Below are the code and all the weights of a small trained network. Each question names an input and a class and asks about switching units off, where a switched-off unit gives its printed mean instead of its output.

import numpy as np


def w(rows, s, z=0):
    codes = np.array(rows[::2]) - 128.0
    scale = np.full(codes.shape[1], s)
    scale[-1] = z or s
    return codes * scale


def f(y):
    return y / 2 * (1 + np.tanh(0.7978845608 * (y + 0.044715 * y**3)))


def log_softmax(a):
    a = a - a.max(-1, keepdims=True)
    return a - np.log(np.exp(a).sum(-1, keepdims=True))


def net(x, mask):
    res = np.array(x, float).reshape(1, 7) / 4 @ E
    y = f(res @ A[0][:, :-1].T + A[0][:, -1])
    res = res + np.where(mask, y, B[0][:, -1]) @ B[0][:, :-1]
    return log_softmax(res[-1] @ U[:, :-1].T + U[:, -1])


A, B = {}, {}
E = w([
[238,111,221,134,47,119,137,50,173,140],'x0',
[158,143,206,174,76,164,202,166,194,97],'x1',
[181,130,106,147,107,42,189,181,97,25],'x2',
[128,229,231,113,3,127,95,122,107,69],'x3',
[193,98,88,233,170,232,87,111,148,9],'x4',
[95,210,134,177,159,144,129,102,42,126],'x5',
[122,180,53,165,77,249,108,101,186,155],'x6',
],0.0076)
A[0] = w([
[215,108,109,120,86,171,168,129,110,101,197],'neuron 1',
[106,136,23,194,104,186,68,107,168,208,212],'neuron 2',
[170,107,166,123,79,132,166,160,141,86,252],'neuron 3',
[199,114,110,79,173,124,104,186,150,146,205],'neuron 4',
[98,152,132,126,137,94,80,157,48,102,169],'neuron 5',
[110,128,69,132,121,103,88,158,67,91,176],'neuron 6',
[110,80,183,97,136,122,115,136,99,175,213],'neuron 7',
[66,181,107,148,89,156,148,191,131,143,149],'neuron 8',
[91,181,101,115,136,124,105,173,74,83,173],'neuron 9',
[108,107,106,120,144,152,57,79,115,163,189],'neuron 10',
[131,172,146,96,83,111,150,145,83,198,229],'neuron 11',
[136,9,112,145,152,107,184,172,169,137,183],'neuron 12',
[135,61,96,136,153,149,64,104,159,133,182],'neuron 13',
[97,164,81,103,166,208,102,124,133,143,221],'neuron 14',
[142,158,88,102,102,129,126,45,124,60,134],'neuron 15',
[95,157,187,126,88,75,153,100,101,191,173],'neuron 16',
[93,140,139,139,98,136,155,182,80,134,248],'neuron 17',
[136,154,109,147,146,178,30,77,151,147,191],'neuron 18',
[179,188,137,176,80,137,163,134,140,84,184],'neuron 19',
[176,142,97,84,171,94,129,82,149,104,90],'neuron 20',
[102,125,72,129,111,143,198,152,161,132,194],'neuron 21',
[86,146,78,105,156,185,84,92,129,136,216],'neuron 22',
[161,60,138,124,145,125,183,136,158,109,161],'neuron 23',
],0.011,0.0033)
B[0] = w([
[150,95,165,188,70,126,117,122,165,152,191],'neuron 1',
[124,48,77,78,88,192,173,145,173,193,249],'neuron 2',
[218,179,161,190,91,47,103,121,139,95,222],'neuron 3',
[162,58,171,202,223,108,120,112,110,119,183],'neuron 4',
[34,167,145,27,160,103,94,170,41,38,197],'neuron 5',
[118,109,139,82,181,106,106,159,111,110,191],'neuron 6',
[151,156,173,101,142,90,159,39,100,139,196],'neuron 7',
[108,167,37,100,148,109,148,179,191,155,181],'neuron 8',
[72,115,69,65,179,129,107,219,95,43,194],'neuron 9',
[127,85,126,69,115,208,149,27,87,137,197],'neuron 10',
[112,204,73,109,159,112,152,48,136,130,213],'neuron 11',
[149,81,224,175,235,53,168,155,154,153,236],'neuron 12',
[182,19,160,157,156,188,155,106,106,142,199],'neuron 13',
[66,87,91,127,91,215,175,173,127,132,216],'neuron 14',
[128,119,89,133,95,115,98,103,140,62,164],'neuron 15',
[169,215,118,116,160,63,157,28,141,135,224],'neuron 16',
[79,254,33,84,186,49,76,165,99,74,180],'neuron 17',
[159,70,75,105,104,168,77,103,124,129,212],'neuron 18',
[196,190,117,148,44,130,11,177,186,86,215],'neuron 19',
[129,111,146,154,141,124,119,107,183,112,150],'neuron 20',
[90,142,124,167,179,126,120,197,216,126,173],'neuron 21',
[104,58,47,47,135,219,81,148,126,162,214],'neuron 22',
[191,114,199,213,150,78,101,145,178,129,196],'neuron 23',
],0.0067,0.012)
U = w([
[138,171,140,93,133,90,186,27,80,145,249],'0',
[135,26,119,90,103,200,140,89,88,139,77],'1',
[168,165,140,158,11,117,61,153,137,83,107],'2',
[79,136,91,122,114,177,177,187,187,155,69],'3',
[146,74,186,182,172,94,173,146,131,121,89],'4',
[80,148,114,72,151,110,105,177,27,45,191],'5',
],0.011,0.0016)

Each question gives the input, the list of numbers given to net, and the class t.
The units are the neurons (one row each of A and B). Each row of codes is followed by its name. A weight is (code - 128) times the scale printed after its matrix; where a second scale follows, it is the last column's (A, B and U).
mask holds one flag per neuron, in row order. A switched-off neuron (its flag False) gives its mean, the last column of its row in B, instead of its output. The means were averaged over made-up inputs and are rounded, as every weight is.
A unit's drop is (log p(t) with every unit on - log p(t) with that unit switched off) / (log p(t) with every unit on - log p(t) with every unit switched off).
The circuit of an input: a set's keep is (log p(t) with only the set's units on - log p(t) with every unit switched off) / (log p(t) with every unit on - log p(t) with every unit switched off). Starting from the 12 units with the biggest drops (on a tie, the unit counted first), units are removed one at a time, each time the one whose removal leaves the highest keep (on an exact tie, the one counted first), for as long as the keep stays at least 0.8.
units of the circuit, in order: the units of the circuit, biggest drop first
top k neurons: the k neurons with the biggest drops, biggest first
drop when u is switched off: that unit's drop, to one decimal
input [0,3,-8,-5,-8,-6,8], class 1: units of the circuit, in order	[neuron 10]
input [7,-8,0,3,4,-7,-3], class 4: top 2 neurons	[neuron 19; neuron 22]
input [-5,2,-5,4,3,-4,8], class 1: top 4 neurons	[neuron 18; neuron 22; neuron 10; neuron 13]
input [6,-4,-5,-8,-8,-4,-7], class 0: top 3 neurons	[neuron 7; neuron 16; neuron 11]
input [0,8,8,4,2,-8,-8], class 2: top 2 neurons	[neuron 19; neuron 3]
input [3,-7,-2,-7,-4,-4,-3], class 4: top 2 neurons	[neuron 12; neuron 4]
input [-1,-6,6,-7,8,4,-2], class 4: top 3 neurons	[neuron 12; neuron 4; neuron 23]
input [3,-8,6,7,-4,-6,2], class 0: top 2 neurons	[neuron 11; neuron 16]
input [1,-8,1,-4,-7,-5,-8], class 0: top 2 neurons	[neuron 7; neuron 16]
input [2,3,-6,-8,2,-4,-2], class 4: top 2 neurons	[neuron 12; neuron 23]
input [-6,-4,-7,-6,-8,4,1], class 1: drop when neuron 21 is switched off	0.0
input [2,5,-1,-1,3,2,-3], class 2: drop when neuron 19 is switched off	0.1
input [-4,2,3,-6,7,-3,2], class 4: drop when neuron 12 is switched off	0.4
input [-6,6,-6,-5,3,2,2], class 1: drop when neuron 21 is switched off	-0.2
input [8,6,-3,1,-7,-8,-4], class 0: units of the circuit, in order	[neuron 16]
